Below are the code and all the weights of a small trained network. Each question names an input and a target symbol and asks about switching units off, where a switched-off unit gives its printed mean instead of its output.

import numpy as np


def w(rows, s, z=0):
    codes = np.array(rows[::2]) - 128.0
    scale = np.full(codes.shape[1], s)
    scale[-1] = z or s
    return codes * scale


def norm(h):
    return h / np.sqrt((h * h).mean(-1, keepdims=True) + 1e-5)


def f(y):
    return y / 2 * (1 + np.tanh(0.7978845608 * (y + 0.044715 * y**3)))


def softmax(a):
    e = np.exp(a - a.max(-1, keepdims=True))
    return e / e.sum(-1, keepdims=True)


def log_softmax(a):
    a = a - a.max(-1, keepdims=True)
    return a - np.log(np.exp(a).sum(-1, keepdims=True))


def net(x, mask):
    ids = ['ΔΘΛβμπφψ'.index(c) for c in x.split()]
    T = len(ids)
    res = E[ids] + P[:T]
    q, k, v = (norm(res) @ M[0].T for M in (Q, K, V))
    z = softmax(np.where(np.tri(T) > 0, q @ k.T / 3**0.5, -1e9)) @ v
    res = res + np.where(mask[0], z, O[0][:, -1]) @ O[0][:, :-1]
    y = f(norm(res) @ A[0][:, :-1].T + A[0][:, -1])
    res = res + np.where(mask[1:9], y, B[0][:, -1]) @ B[0][:, :-1]
    return log_softmax(norm(res)[-1] @ U[:, :-1].T + U[:, -1])


Q, K, V, O, A, B = {}, {}, {}, {}, {}, {}
E = w([
[92,98,152,108,173,93,75],'Δ',
[99,82,125,173,180,131,82],'Θ',
[78,53,152,169,158,124,90],'Λ',
[40,57,125,79,198,131,149],'β',
[109,118,9,85,180,73,130],'μ',
[94,113,217,225,72,144,246],'π',
[149,58,164,39,182,91,222],'φ',
[55,182,180,141,213,151,156],'ψ',
],0.012)
P = w([
[122,144,186,92,122,38,39],'0',
[119,135,177,87,135,71,67],'1',
[105,139,174,83,123,78,89],'2',
[69,119,161,123,81,79,77],'3',
[75,86,145,137,98,123,80],'4',
[93,91,144,138,94,165,84],'5',
[103,90,122,152,115,171,109],'6',
[114,70,106,180,132,182,122],'7',
[117,78,90,219,126,134,149],'8',
[122,78,59,227,149,147,171],'9',
[134,71,67,254,160,131,165],'10',
],0.0077)
Q[0] = w([
[55,50,174,72,197,72,155],'H0',
[255,230,115,100,91,153,205],'H0',
[203,139,167,92,52,203,86],'H0',
],0.0092)
K[0] = w([
[166,196,96,224,38,199,196],'H0',
[176,149,189,111,174,64,2],'H0',
[60,128,114,24,167,109,13],'H0',
],0.0076)
V[0] = w([
[87,241,182,218,176,151,123],'H0',
[221,64,254,207,85,93,217],'H0',
[212,140,46,209,136,46,2],'H0',
],0.0067)
O[0] = w([
[2,245,67,148,222,200,47,164],'H0',
[131,83,179,9,107,214,95,253],'H0',
[150,127,131,201,21,146,109,2],'H0',
],0.0087,0.0058)
A[0] = w([
[147,199,46,94,147,89,125,4],'N0',
[144,93,193,176,128,213,225,64],'N1',
[118,190,139,90,221,212,108,147],'N2',
[119,142,149,204,104,93,248,76],'N3',
[96,96,171,181,94,157,63,209],'N4',
[146,210,160,96,118,204,101,116],'N5',
[216,57,147,48,84,114,196,178],'N6',
[136,154,99,161,100,82,254,211],'N7',
],0.0087,0.0016)
B[0] = w([
[86,127,92,126,130,155,117,130],'N0',
[85,205,152,123,149,74,125,152],'N1',
[89,144,12,139,93,153,160,255],'N2',
[75,87,113,99,42,166,84,168],'N3',
[172,147,104,73,152,191,147,159],'N4',
[17,69,122,131,107,93,131,159],'N5',
[218,230,143,146,115,178,254,168],'N6',
[129,41,97,143,80,211,76,169],'N7',
],0.009,0.0087)
U = w([
[37,140,162,52,1,168,83,122],'Δ',
[163,99,116,102,125,199,43,108],'Θ',
[67,198,29,191,145,105,149,187],'Λ',
[82,39,163,198,181,52,120,33],'β',
[163,189,118,206,102,172,64,128],'μ',
[184,146,118,127,82,140,195,254],'π',
[121,167,142,133,81,53,60,143],'φ',
[118,39,63,193,29,104,101,164],'ψ',
],0.0078,0.0025)

Each question gives the input, a string of symbols that net reads in full, and the target symbol t.
The units are the heads (3 rows each of Q, K, V and O) and the neurons (one row each of A and B). Each row of codes is followed by its name. A weight is (code - 128) times the scale printed after its matrix; where a second scale follows, it is the last column's (O, A, B and U).
mask holds one flag per unit, heads first, then neurons. A switched-off unit (its flag False) gives its mean, the last column of its rows in O or B, instead of its output. The means were averaged over made-up inputs and are rounded, as every weight is.
A unit's drop is (log p(t) with every unit on - log p(t) with that unit switched off) / (log p(t) with every unit on - log p(t) with every unit switched off).
The circuit of an input: a set's keep is (log p(t) with only the set's units on - log p(t) with every unit switched off) / (log p(t) with every unit on - log p(t) with every unit switched off). Starting from all 9 units, units are removed one at a time, each time the one whose removal leaves the highest keep (on an exact tie, the one counted first), for as long as the keep stays at least 0.8.
circuit, biggest first: the units of the circuit, biggest drop first
most important unit: the unit with the biggest drop
k most important neurons: the k neurons with the biggest drops, biggest first
drop when u is switched off: that unit's drop, to one decimal
input μ Λ φ, target π: most important unit => N6
input Δ β Λ, target β: circuit, biggest first => H0; N2
input Λ Θ β Θ μ μ β, target ψ: circuit, biggest first => H0; N7
input Δ Λ Δ Θ Δ, target μ: circuit, biggest first => H0; N4; N2; N3
input μ ψ ψ β Θ Θ Θ Θ, target μ: circuit, biggest first => H0; N2; N5
input ψ Θ φ β, target π: circuit, biggest first => H0; N6
input β Θ Θ μ φ Θ μ, target π: 2 most important neurons => N6; N2
input Λ Θ Λ, target Θ: 3 most important neurons => N4; N2; N6
input μ Δ ψ μ β Λ μ, target ψ: circuit, biggest first => H0; N7
input μ ψ β Δ β μ Δ μ β π, target Δ: 3 most important neurons => N3; N1; N2
input ψ μ Δ, target Λ: drop when H0 is switched off => 0.7
input Θ Δ ψ β, target Λ: drop when H0 is switched off => 0.8
input Θ Δ φ ψ Θ, target Λ: drop when N7 is switched off => 0.1
input φ μ Λ Θ, target ψ: circuit, biggest first => H0
